Below are the code and all the weights of a small trained network. Each question names an input and a target symbol and asks about switching units off, where a switched-off unit gives its printed mean instead of its output.

import numpy as np


def w(rows, s, z=0):
    codes = np.array(rows[::2]) - 128.0
    scale = np.full(codes.shape[1], s)
    scale[-1] = z or s
    return codes * scale


def norm(h):
    return h / np.sqrt((h * h).mean(-1, keepdims=True) + 1e-5)


def f(y):
    return y / 2 * (1 + np.tanh(0.7978845608 * (y + 0.044715 * y**3)))


def softmax(a):
    e = np.exp(a - a.max(-1, keepdims=True))
    return e / e.sum(-1, keepdims=True)


def log_softmax(a):
    a = a - a.max(-1, keepdims=True)
    return a - np.log(np.exp(a).sum(-1, keepdims=True))


def net(x, mask):
    ids = ['αγδεζθξστφψ'.index(c) for c in x.split()]
    T = len(ids)
    res = E[ids] + P[:T]
    u = 0
    for l in range(2):
        q, k, v = (norm(res) @ M[l].T for M in (Q, K, V))
        z = softmax(np.where(np.tri(T) > 0, q @ k.T / 3**0.5, -1e9)) @ v
        res = res + np.where(mask[u], z, O[l][:, -1]) @ O[l][:, :-1]
        u += 1
        y = f(norm(res) @ A[l][:, :-1].T + A[l][:, -1])
        res = res + np.where(mask[u : u + 4], y, B[l][:, -1]) @ B[l][:, :-1]
        u += 4
    return log_softmax(norm(res)[-1] @ U[:, :-1].T + U[:, -1])


Q, K, V, O, A, B = {}, {}, {}, {}, {}, {}
E = w([
[189,75,93,64,87,88],'α',
[174,108,105,152,93,130],'γ',
[197,136,118,136,89,204],'δ',
[194,223,255,138,62,162],'ε',
[195,148,140,86,125,202],'ζ',
[183,206,136,204,161,197],'θ',
[166,167,157,66,76,83],'ξ',
[184,128,138,214,122,76],'σ',
[176,95,143,160,144,1],'τ',
[164,158,147,111,186,162],'φ',
[191,145,106,140,156,192],'ψ',
],0.0051)
P = w([
[138,190,105,95,126,108],'0',
[79,54,176,160,168,154],'1',
[254,133,116,127,139,117],'2',
[51,169,93,113,111,110],'3',
[102,87,128,138,158,143],'4',
[210,139,145,121,163,72],'5',
],0.0076)
Q[0] = w([
[1,173,173,127,67,232],'L0H1',
[25,55,103,74,124,168],'L0H1',
[196,232,109,52,82,74],'L0H1',
],0.0075)
K[0] = w([
[228,99,238,151,91,118],'L0H1',
[230,1,142,87,140,122],'L0H1',
[54,197,134,67,53,52],'L0H1',
],0.0079)
V[0] = w([
[137,43,61,71,105,174],'L0H1',
[152,191,192,179,32,185],'L0H1',
[119,144,61,255,198,157],'L0H1',
],0.0057)
O[0] = w([
[229,74,137,57,96,189,59],'L0H1',
[77,181,214,174,55,158,247],'L0H1',
[209,158,72,255,193,163,171],'L0H1',
],0.0063,0.0011)
A[0] = w([
[212,27,106,148,121,54,182],'L0N1',
[147,236,196,108,147,235,32],'L0N2',
[229,42,160,43,95,189,94],'L0N3',
[85,80,129,132,234,255,6],'L0N4',
],0.0038,0.002)
B[0] = w([
[110,175,149,151,252,240,251],'L0N1',
[102,54,86,95,201,61,153],'L0N2',
[104,96,211,223,170,206,213],'L0N3',
[141,224,123,123,98,164,133],'L0N4',
],0.0038,0.002)
Q[1] = w([
[246,70,240,104,128,147],'L1H1',
[254,183,92,180,122,90],'L1H1',
[195,210,136,84,73,60],'L1H1',
],0.0081)
K[1] = w([
[98,217,91,26,116,255],'L1H1',
[42,144,18,168,106,129],'L1H1',
[9,222,115,103,55,52],'L1H1',
],0.008)
V[1] = w([
[184,49,175,172,138,3],'L1H1',
[127,109,102,228,5,90],'L1H1',
[101,228,217,140,191,166],'L1H1',
],0.0049)
O[1] = w([
[144,88,120,168,153,2,38],'L1H1',
[112,50,108,189,115,157,137],'L1H1',
[89,182,144,111,183,145,254],'L1H1',
],0.0081,0.0018)
A[1] = w([
[172,108,95,179,151,148,3],'L1N1',
[223,6,153,167,183,108,86],'L1N2',
[157,106,175,1,115,138,155],'L1N3',
[208,79,159,220,146,213,35],'L1N4',
],0.0074,0.0043)
B[1] = w([
[157,124,122,126,124,74,139],'L1N1',
[122,166,174,9,130,121,200],'L1N2',
[111,55,96,161,148,119,198],'L1N3',
[126,108,104,133,57,66,255],'L1N4',
],0.011,0.0049)
U = w([
[120,75,125,39,164,167,67],'α',
[98,132,128,49,41,78,203],'γ',
[122,92,112,188,19,176,24],'δ',
[55,182,216,151,95,124,103],'ε',
[128,94,175,140,138,228,254],'ζ',
[97,141,81,249,143,107,149],'θ',
[102,35,82,145,161,102,228],'ξ',
[150,132,121,171,155,2,77],'σ',
[110,178,151,60,204,86,2],'τ',
[146,192,104,111,209,183,153],'φ',
[225,167,97,166,117,159,91],'ψ',
],0.01,0.0017)

Each question gives the input, a string of symbols that net reads in full, and the target symbol t.
The units are the heads (3 rows each of Q, K, V and O) and the neurons (one row each of A and B). Each row of codes is followed by its name. A weight is (code - 128) times the scale printed after its matrix; where a second scale follows, it is the last column's (O, A, B and U).
mask holds one flag per unit, layer by layer, with each layer's heads first. A switched-off unit (its flag False) gives its mean, the last column of its rows in O or B, instead of its output. The means were averaged over made-up inputs and are rounded, as every weight is.
A unit's drop is (log p(t) with every unit on - log p(t) with that unit switched off) / (log p(t) with every unit on - log p(t) with every unit switched off).
The circuit of an input: a set's keep is (log p(t) with only the set's units on - log p(t) with every unit switched off) / (log p(t) with every unit on - log p(t) with every unit switched off). Starting from all 10 units, units are removed one at a time, each time the one whose removal leaves the highest keep (on an exact tie, the one counted first), for as long as the keep stays at least 0.8.
circuit, biggest first: the units of the circuit, biggest drop first
top k neurons: the k neurons with the biggest drops, biggest first
k most important neurons of layer l: the k neurons of layer l with the biggest drops, biggest first
input γ φ σ γ, target θ: circuit, biggest first : [L1N2; L0H1]
input γ γ σ γ σ, target γ: circuit, biggest first : [L1N2]
input δ φ ψ γ, target δ: top 2 neurons : [L0N1; L0N3]
input α ψ γ γ, target ξ: circuit, biggest first : [L0H1; L1N2; L1N4; L1H1]
input φ γ θ γ γ, target γ: top 3 neurons : [L1N4; L1N2; L1N3]
input ε σ γ ψ, target θ: 2 most important neurons of layer 1 : [L1N2; L1N4]
input γ σ φ α γ ε, target α: top 2 neurons : [L1N2; L1N3]
input φ τ ξ ξ γ ξ, target ξ: circuit, biggest first : [L1N3; L0H1; L1N2]
input ξ γ ψ, target ξ: circuit, biggest first : [L0H1; L1N3]
input ψ ζ γ δ γ, target γ: circuit, biggest first : [L0H1; L1N4; L1N2]
input ζ α ξ, target ζ: top 4 neurons : [L1N4; L1N3; L1N2; L0N3]
input ξ γ ψ ψ ψ, target ψ: circuit, biggest first : [L0H1; L1N4; L1H1]
input γ γ ψ γ φ ζ, target γ: circuit, biggest first : [L1N2; L1N4; L0N1; L1H1]
input θ ψ ψ, target θ: circuit, biggest first : [L0H1]
input τ γ ε δ, target ε: top 4 neurons : [L1N4; L1N3; L1N2; L1N1]
input τ γ ε α, target ξ: circuit, biggest first : [L0H1; L1N3]
input φ θ ψ ψ, target φ: top 2 neurons : [L1N4; L1N3]
input φ ζ α, target φ: top 2 neurons : [L1N4; L1N2]
input ξ σ α ζ, target ξ: circuit, biggest first : [L1N3; L0H1; L1H1]
input φ γ γ, target φ: circuit, biggest first : [L1H1]
input τ ξ α, target τ: top 3 neurons : [L1N2; L1N4; L0N1]
input θ α ξ δ α ψ, target δ: circuit, biggest first : [L1H1; L1N4; L0N1]
input σ ψ ξ, target σ: top 2 neurons : [L0N1; L0N4]
input ε ζ γ δ φ σ, target δ: 2 most important neurons of layer 1 : [L1N4; L1N2]
input γ γ φ ψ, target φ: top 3 neurons : [L1N4; L1N2; L1N3]
input ζ ξ α, target ζ: top 2 neurons : [L1N4; L0N3]
